Below is a small trained network, with its code and all its weights. Each question gives an input and a class and asks what happens when units are switched off, that is, made to give their printed mean instead of their output.

import numpy as np


def w(rows, s, z=0):
    codes = np.array(rows[::2]) - 128.0
    scale = np.full(codes.shape[1], s)
    scale[-1] = z or s
    return codes * scale


def norm(h):
    return h / np.sqrt((h * h).mean(-1, keepdims=True) + 1e-5)


def f(y):
    return np.maximum(y, 0)


def log_softmax(a):
    a = a - a.max(-1, keepdims=True)
    return a - np.log(np.exp(a).sum(-1, keepdims=True))


def net(x, mask):
    res = np.array(x, float).reshape(1, 6) / 4 @ E
    u = 0
    for l in range(4):
        y = f(norm(res) @ A[l][:, :-1].T + A[l][:, -1])
        res = res + np.where(mask[u : u + 9], y, B[l][:, -1]) @ B[l][:, :-1]
        u += 9
    return log_softmax(norm(res)[-1] @ U[:, :-1].T + U[:, -1])


A, B = {}, {}
E = w([
[29,114,90],'x0',
[167,103,16],'x1',
[132,2,193],'x2',
[126,127,129],'x3',
[128,128,129],'x4',
[129,127,129],'x5',
],0.0099)
A[0] = w([
[75,175,85,81],'0.n1',
[35,106,98,150],'0.n2',
[163,79,46,144],'0.n3',
[217,73,98,1],'0.n4',
[145,142,95,92],'0.n5',
[208,66,123,54],'0.n6',
[194,12,64,42],'0.n7',
[43,76,145,18],'0.n8',
[86,16,68,116],'0.n9',
],0.011,0.0082)
B[0] = w([
[71,175,126,180],'0.n1',
[67,66,122,242],'0.n2',
[167,47,72,249],'0.n3',
[244,98,151,151],'0.n4',
[130,170,120,145],'0.n5',
[196,99,172,171],'0.n6',
[152,50,141,208],'0.n7',
[127,98,165,152],'0.n8',
[143,49,129,254],'0.n9',
],0.011,0.0049)
A[1] = w([
[206,109,136,75],'1.n1',
[121,242,33,129],'1.n2',
[142,33,171,98],'1.n3',
[97,159,192,78],'1.n4',
[77,120,67,4],'1.n5',
[101,124,2,52],'1.n6',
[101,136,137,6],'1.n7',
[148,4,73,101],'1.n8',
[171,95,21,147],'1.n9',
],0.0095,0.0042)
B[1] = w([
[71,140,162,166],'1.n1',
[169,23,209,211],'1.n2',
[101,54,214,223],'1.n3',
[191,106,33,155],'1.n4',
[118,130,34,148],'1.n5',
[167,66,55,188],'1.n6',
[95,154,168,128],'1.n7',
[112,205,151,254],'1.n8',
[255,78,91,225],'1.n9',
],0.0067,0.0062)
A[2] = w([
[147,104,114,122],'2.n1',
[50,34,150,161],'2.n2',
[62,182,113,69],'2.n3',
[127,163,64,173],'2.n4',
[171,159,32,107],'2.n5',
[142,158,166,83],'2.n6',
[145,204,177,170],'2.n7',
[30,113,73,255],'2.n8',
[189,247,147,49],'2.n9',
],0.011,0.0051)
B[2] = w([
[171,138,120,163],'2.n1',
[176,179,116,255],'2.n2',
[29,179,135,142],'2.n3',
[170,110,158,163],'2.n4',
[191,80,107,174],'2.n5',
[116,147,98,145],'2.n6',
[90,107,91,177],'2.n7',
[1,78,146,231],'2.n8',
[157,221,111,165],'2.n9',
],0.0098,0.0071)
A[3] = w([
[61,126,79,77],'3.n1',
[161,184,145,101],'3.n2',
[114,169,108,96],'3.n3',
[148,136,182,2],'3.n4',
[180,111,16,91],'3.n5',
[126,140,122,64],'3.n6',
[143,250,135,101],'3.n7',
[157,54,36,166],'3.n8',
[178,89,151,155],'3.n9',
],0.02,0.0082)
B[3] = w([
[213,233,145,156],'3.n1',
[101,68,67,151],'3.n2',
[103,106,168,138],'3.n3',
[165,162,193,135],'3.n4',
[86,194,216,195],'3.n5',
[101,156,105,128],'3.n6',
[116,7,80,168],'3.n7',
[120,143,65,247],'3.n8',
[111,205,142,206],'3.n9',
],0.013,0.014)
U = w([
[114,48,82,244],'0',
[19,204,133,107],'1',
[156,158,225,147],'2',
[30,66,208,58],'3',
[214,223,73,106],'4',
[86,197,13,95],'5',
[255,88,141,102],'6',
],0.03,0.011)

Each question gives the input, the list of numbers given to net, and the class t.
The units are the neurons (one row each of A and B). Each row of codes is followed by its name. A weight is (code - 128) times the scale printed after its matrix; where a second scale follows, it is the last column's (A, B and U).
mask holds one flag per neuron, layer by layer. A switched-off neuron (its flag False) gives its mean, the last column of its row in B, instead of its output. The means were averaged over made-up inputs and are rounded, as every weight is.
A unit's drop is (log p(t) with every unit on - log p(t) with that unit switched off) / (log p(t) with every unit on - log p(t) with every unit switched off).
The circuit of an input: a set's keep is (log p(t) with only the set's units on - log p(t) with every unit switched off) / (log p(t) with every unit on - log p(t) with every unit switched off). Starting from the 12 units with the biggest drops (on a tie, the unit counted first), units are removed one at a time, each time the one whose removal leaves the highest keep (on an exact tie, the one counted first), for as long as the keep stays at least 0.8.
circuit, biggest first: the units of the circuit, biggest drop first
unit that matters most: the unit with the biggest drop
k most important neurons: the k neurons with the biggest drops, biggest first
top k neurons in layer l: the k neurons of layer l with the biggest drops, biggest first
drop of u: that unit's drop, to one decimal
input [6,-1,-1,3,8,8], class 1: circuit, biggest first	(3.n1 2.n8)
input [-5,0,-8,-2,-7,-7], class 0: circuit, biggest first	(3.n7 0.n3)
input [-1,5,-3,2,3,8], class 4: circuit, biggest first	(1.n9 3.n5)
input [-8,-3,1,-8,4,-2], class 2: circuit, biggest first	(3.n9)
input [-7,5,0,-4,-1,2], class 4: 2 most important neurons	(3.n9 3.n7)
input [5,-1,-4,-5,-2,-6], class 1: circuit, biggest first	(0.n3 2.n8)
input [0,-8,-3,-7,-7,7], class 0: 2 most important neurons	(3.n7 0.n2)
input [6,0,-1,8,-3,8], class 1: circuit, biggest first	(2.n8 3.n1)
input [3,0,2,-4,-5,8], class 3: top 2 neurons in layer 1	(1.n3 1.n8)
input [5,0,-1,7,1,-8], class 1: 3 most important neurons	(2.n8 3.n1 0.n3)
input [6,3,0,-6,5,3], class 5: 4 most important neurons	(3.n1 3.n7 2.n2 3.n8)
input [6,-6,0,2,-4,8], class 1: 2 most important neurons	(3.n1 0.n9)
input [-5,1,0,6,3,-3], class 4: top 2 neurons in layer 3	(3.n9 3.n5)
input [2,-8,-1,-4,6,6], class 1: unit that matters most	0.n9
input [-1,6,-5,-4,-6,-7], class 4: 2 most important neurons	(1.n9 3.n5)
input [-1,8,-8,6,-7,5], class 4: top 3 neurons in layer 3	(3.n5 3.n7 3.n2)
input [-6,-8,0,-5,7,3], class 0: top 2 neurons in layer 3	(3.n7 3.n5)
input [6,2,0,-4,-4,4], class 5: top 4 neurons in layer 3	(3.n1 3.n7 3.n8 3.n2)
input [4,1,0,8,-2,-7], class 5: top 4 neurons in layer 0	(0.n7 0.n1 0.n6 0.n4)
input [-1,-7,8,-3,1,-2], class 2: unit that matters most	2.n8
input [4,0,5,-5,-2,2], class 3: top 4 neurons in layer 1	(1.n3 1.n8 1.n6 1.n9)
input [2,0,6,6,-2,2], class 3: top 2 neurons in layer 3	(3.n7 3.n9)
input [-8,-7,-5,0,6,1], class 0: drop of 3.n7	0.7
input [-1,-5,-2,1,2,-2], class 0: drop of 0.n2	0.5
